Below are the code and all the weights of a small trained network. Each question names an input and a class and asks about switching units off, where a switched-off unit gives its printed mean instead of its output.

import numpy as np


def w(rows, s, z=0):
    codes = np.array(rows[::2]) - 128.0
    scale = np.full(codes.shape[1], s)
    scale[-1] = z or s
    return codes * scale


def f(y):
    return np.maximum(y, 0)


def log_softmax(a):
    a = a - a.max(-1, keepdims=True)
    return a - np.log(np.exp(a).sum(-1, keepdims=True))


def net(x, mask):
    res = np.array(x, float).reshape(1, 5) / 4 @ E
    y = f(res @ A[0][:, :-1].T + A[0][:, -1])
    res = res + np.where(mask, y, B[0][:, -1]) @ B[0][:, :-1]
    return log_softmax(res[-1] @ U[:, :-1].T + U[:, -1])


A, B = {}, {}
E = w([
[123,120,121,129,128,128,125,128,137,126,121,117],'x0',
[101,114,164,144,90,124,5,164,167,71,197,165],'x1',
[89,147,138,146,34,121,138,66,97,97,179,66],'x2',
[122,132,127,131,128,135,122,130,118,137,126,130],'x3',
[116,8,109,173,136,175,157,77,143,127,192,172],'x4',
],0.019)
A[0] = w([
[93,159,184,131,114,95,6,187,170,66,140,144,108],'neuron 0',
[138,192,155,82,139,91,194,171,131,178,64,47,185],'neuron 1',
[129,150,162,93,175,77,53,208,175,166,140,160,111],'neuron 2',
[112,180,184,114,81,114,123,105,84,125,138,68,156],'neuron 3',
[92,46,144,186,129,171,71,153,178,93,241,198,21],'neuron 4',
[134,156,89,134,179,124,101,199,137,123,88,192,139],'neuron 5',
[90,127,108,173,45,125,188,37,80,145,103,97,111],'neuron 6',
[179,86,133,93,255,146,78,172,164,146,66,190,254],'neuron 7',
[115,81,90,177,200,200,210,53,130,146,192,145,96],'neuron 8',
],0.0094)
B[0] = w([
[190,99,198,150,66,190,66,105,111,11,158,147,214],'neuron 0',
[144,143,47,96,197,142,196,165,79,107,142,145,239],'neuron 1',
[132,49,186,118,75,225,152,62,76,88,183,165,192],'neuron 2',
[83,169,82,204,98,55,91,155,160,98,177,83,189],'neuron 3',
[123,241,27,47,254,125,253,207,96,170,215,13,217],'neuron 4',
[113,47,206,52,85,228,249,116,133,145,152,71,191],'neuron 5',
[46,146,128,127,93,182,219,83,128,142,222,142,198],'neuron 6',
[182,62,135,168,207,196,131,164,137,173,76,247,251],'neuron 7',
[124,60,199,202,84,101,78,7,162,199,72,244,208],'neuron 8',
],0.0092,0.026)
U = w([
[147,147,105,117,241,163,171,215,96,162,92,112,188],'0',
[102,81,176,149,91,190,127,58,116,113,145,150,98],'1',
[93,200,76,123,163,97,170,133,89,141,133,46,240],'2',
[108,159,166,150,70,100,8,120,127,76,141,78,3],'3',
[133,113,171,161,170,108,106,93,168,205,10,182,93],'4',
],0.014,0.0044)

Each question gives the input, the list of numbers given to net, and the class t.
The units are the neurons (one row each of A and B). Each row of codes is followed by its name. A weight is (code - 128) times the scale printed after its matrix; where a second scale follows, it is the last column's (A, B and U).
mask holds one flag per neuron, in row order. A switched-off neuron (its flag False) gives its mean, the last column of its row in B, instead of its output. The means were averaged over made-up inputs and are rounded, as every weight is.
A unit's drop is (log p(t) with every unit on - log p(t) with that unit switched off) / (log p(t) with every unit on - log p(t) with every unit switched off).
The circuit of an input: a set's keep is (log p(t) with only the set's units on - log p(t) with every unit switched off) / (log p(t) with every unit on - log p(t) with every unit switched off). Starting from all 9 units, units are removed one at a time, each time the one whose removal leaves the highest keep (on an exact tie, the one counted first), for as long as the keep stays at least 0.8.
circuit, biggest first: the units of the circuit, biggest drop first
most important unit: the unit with the biggest drop
top k neurons: the k neurons with the biggest drops, biggest first
drop of u: that unit's drop, to one decimal
input [8,1,-1,-8,-3], class 1: circuit, biggest first -> neuron 4
input [0,8,2,-6,1], class 2: top 3 neurons -> neuron 4; neuron 7; neuron 8
input [-4,7,4,-2,5], class 2: top 2 neurons -> neuron 4; neuron 7
input [-8,6,-7,-6,0], class 1: top 4 neurons -> neuron 2; neuron 0; neuron 1; neuron 5
input [-2,-5,0,8,3], class 4: circuit, biggest first -> neuron 0; neuron 8
input [-5,7,1,7,3], class 2: circuit, biggest first -> neuron 4; neuron 7
input [7,1,-8,2,-1], class 1: top 2 neurons -> neuron 2; neuron 4
input [-8,2,3,-3,0], class 3: top 3 neurons -> neuron 1; neuron 4; neuron 7
input [4,-6,0,-3,1], class 4: top 2 neurons -> neuron 4; neuron 8
input [4,-1,1,0,-7], class 2: top 2 neurons -> neuron 7; neuron 3
input [1,8,2,6,7], class 2: top 2 neurons -> neuron 4; neuron 7
input [1,0,-4,6,7], class 4: top 2 neurons -> neuron 8; neuron 1
input [-1,8,-5,3,1], class 0: top 4 neurons -> neuron 4; neuron 8; neuron 7; neuron 6
input [-5,2,0,-8,-8], class 1: most important unit -> neuron 2
input [-8,7,2,5,-8], class 3: drop of neuron 3 -> 0.2
input [2,8,-7,2,-2], class 1: drop of neuron 5 -> 0.0
input [-3,2,-1,-8,-4], class 1: drop of neuron 4 -> 0.2
